Below is a small trained network, with its code and all its weights. Each question gives an input and a class and asks what happens when units are switched off, that is, made to give their printed mean instead of their output.

import numpy as np


def w(rows, s, z=0):
    codes = np.array(rows[::2]) - 128.0
    scale = np.full(codes.shape[1], s)
    scale[-1] = z or s
    return codes * scale


def f(y):
    return y / 2 * (1 + np.tanh(0.7978845608 * (y + 0.044715 * y**3)))


def log_softmax(a):
    a = a - a.max(-1, keepdims=True)
    return a - np.log(np.exp(a).sum(-1, keepdims=True))


def net(x, mask):
    res = np.array(x, float).reshape(1, 7) / 4 @ E
    y = f(res @ A[0][:, :-1].T + A[0][:, -1])
    res = res + np.where(mask, y, B[0][:, -1]) @ B[0][:, :-1]
    return log_softmax(res[-1] @ U[:, :-1].T + U[:, -1])


A, B = {}, {}
E = w([
[135,121,126,122,129,137,126,121,126,129,144],'x0',
[128,121,135,122,130,135,125,120,128,129,148],'x1',
[122,129,122,121,108,125,125,114,121,114,132],'x2',
[163,143,186,108,207,132,198,9,23,77,73],'x3',
[60,120,86,177,122,190,252,192,75,104,175],'x4',
[91,207,136,160,102,253,100,48,147,201,100],'x5',
[134,134,120,125,146,123,141,138,137,149,118],'x6',
],0.012)
A[0] = w([
[182,125,89,114,125,148,137,126,129,131,140,2],'neuron 1',
[48,77,124,93,101,187,196,174,82,134,111,3],'neuron 2',
[172,169,168,116,134,74,3,45,164,177,80,33],'neuron 3',
[63,134,121,126,164,81,107,128,107,139,130,69],'neuron 4',
[156,99,107,198,186,123,134,123,151,185,128,103],'neuron 5',
[105,104,110,165,83,110,76,155,172,165,151,75],'neuron 6',
[107,253,123,181,130,254,73,56,110,214,101,69],'neuron 7',
[151,41,131,87,162,54,90,167,111,88,94,78],'neuron 8',
[185,119,195,117,180,116,143,38,60,120,67,131],'neuron 9',
[154,171,158,114,210,98,179,32,73,88,112,108],'neuron 10',
[101,118,113,112,133,141,120,119,125,147,110,55],'neuron 11',
[140,117,129,134,129,150,109,162,119,136,105,86],'neuron 12',
[174,105,124,81,142,65,133,179,84,124,151,66],'neuron 13',
[126,147,98,103,78,138,88,202,209,123,171,88],'neuron 14',
[69,142,97,161,129,175,208,195,47,122,146,33],'neuron 15',
[107,127,88,126,38,93,42,182,226,183,161,134],'neuron 16',
[95,109,97,175,130,169,221,133,110,103,138,35],'neuron 17',
[144,165,170,96,216,124,178,47,70,67,91,104],'neuron 18',
[172,42,114,105,180,24,139,165,117,41,151,94],'neuron 19',
[199,89,128,73,128,80,54,102,154,117,89,80],'neuron 20',
[95,171,133,112,124,231,84,67,159,165,83,80],'neuron 21',
[158,130,191,58,152,75,32,135,130,143,100,58],'neuron 22',
],0.0098,0.0056)
B[0] = w([
[111,139,142,123,128,112,122,119,101,111,121,119],'neuron 1',
[179,161,82,130,173,123,138,110,85,114,162,183],'neuron 2',
[184,225,92,182,208,103,149,71,1,80,231,225],'neuron 3',
[110,151,105,168,101,114,124,111,127,150,114,126],'neuron 4',
[128,139,127,158,111,103,101,112,121,147,107,131],'neuron 5',
[71,90,151,85,174,148,121,183,140,154,121,187],'neuron 6',
[169,82,204,157,37,46,195,129,161,120,92,254],'neuron 7',
[134,130,183,117,76,89,188,96,169,132,111,207],'neuron 8',
[77,69,86,92,180,193,67,202,170,153,107,239],'neuron 9',
[54,96,111,89,155,161,67,176,190,152,62,230],'neuron 10',
[128,122,156,119,130,118,130,116,99,138,105,125],'neuron 11',
[163,106,116,129,151,152,138,115,150,134,115,127],'neuron 12',
[124,128,172,125,79,98,160,127,162,126,134,189],'neuron 13',
[121,92,89,116,144,188,119,160,164,146,77,214],'neuron 14',
[191,190,107,166,177,156,92,66,27,112,222,217],'neuron 15',
[55,99,74,80,160,165,28,167,181,132,62,250],'neuron 16',
[147,194,93,136,184,111,123,111,69,91,210,190],'neuron 17',
[93,115,89,108,138,142,70,192,178,162,46,234],'neuron 18',
[152,109,200,150,5,80,219,95,182,154,83,249],'neuron 19',
[182,168,139,163,183,166,152,70,29,98,203,197],'neuron 20',
[134,96,166,91,34,70,231,97,191,122,126,209],'neuron 21',
[149,168,99,171,155,150,140,93,58,114,171,195],'neuron 22',
],0.0092,0.018)
U = w([
[97,70,107,99,156,150,36,165,155,101,77,171],'0',
[148,96,184,125,21,61,254,94,147,92,108,4],'1',
[161,205,110,143,203,123,146,76,58,83,187,194],'2',
],0.0092,0.0023)

Each question gives the input, the list of numbers given to net, and the class t.
The units are the neurons (one row each of A and B). Each row of codes is followed by its name. A weight is (code - 128) times the scale printed after its matrix; where a second scale follows, it is the last column's (A, B and U).
mask holds one flag per neuron, in row order. A switched-off neuron (its flag False) gives its mean, the last column of its row in B, instead of its output. The means were averaged over made-up inputs and are rounded, as every weight is.
A unit's drop is (log p(t) with every unit on - log p(t) with that unit switched off) / (log p(t) with every unit on - log p(t) with every unit switched off).
The circuit of an input: a set's keep is (log p(t) with only the set's units on - log p(t) with every unit switched off) / (log p(t) with every unit on - log p(t) with every unit switched off). Starting from the 12 units with the biggest drops (on a tie, the unit counted first), units are removed one at a time, each time the one whose removal leaves the highest keep (on an exact tie, the one counted first), for as long as the keep stays at least 0.8.
units of the circuit, in order: the units of the circuit, biggest drop first
unit that matters most: the unit with the biggest drop
top k neurons: the k neurons with the biggest drops, biggest first
drop when u is switched off: that unit's drop, to one decimal
input [-2,-4,4,7,6,-2,7], class 0: units of the circuit, in order -> [neuron 10]
input [3,-8,-1,0,-4,4,7], class 1: top 3 neurons -> [neuron 7; neuron 21; neuron 15]
input [7,-1,-3,0,6,5,-2], class 2: top 4 neurons -> [neuron 15; neuron 19; neuron 17; neuron 2]
input [-5,7,0,7,1,7,-6], class 0: top 3 neurons -> [neuron 9; neuron 10; neuron 18]
input [7,0,4,-7,1,-8,4], class 1: top 2 neurons -> [neuron 19; neuron 8]
input [-7,2,-7,7,3,-6,7], class 0: top 3 neurons -> [neuron 10; neuron 18; neuron 9]
input [6,0,4,6,-1,7,-3], class 1: top 4 neurons -> [neuron 7; neuron 21; neuron 16; neuron 14]
input [7,7,0,8,-7,1,-5], class 0: top 3 neurons -> [neuron 9; neuron 10; neuron 18]
input [-5,1,-4,5,-1,6,8], class 1: top 3 neurons -> [neuron 7; neuron 21; neuron 16]
input [-7,-7,-5,3,3,2,7], class 0: top 2 neurons -> [neuron 3; neuron 20]
input [-7,4,4,3,-2,4,6], class 1: top 2 neurons -> [neuron 7; neuron 16]
input [-1,7,5,-4,6,-5,-6], class 2: top 3 neurons -> [neuron 15; neuron 7; neuron 21]
input [-4,-4,-8,-4,-7,4,3], class 2: drop when neuron 3 is switched off -> 1.1
input [8,3,1,-1,-5,1,-4], class 2: drop when neuron 22 is switched off -> 0.0
input [3,-5,7,4,-7,-1,-8], class 2: drop when neuron 3 is switched off -> 1.6
input [7,3,-4,-5,-4,-8,-5], class 1: unit that matters most -> neuron 19
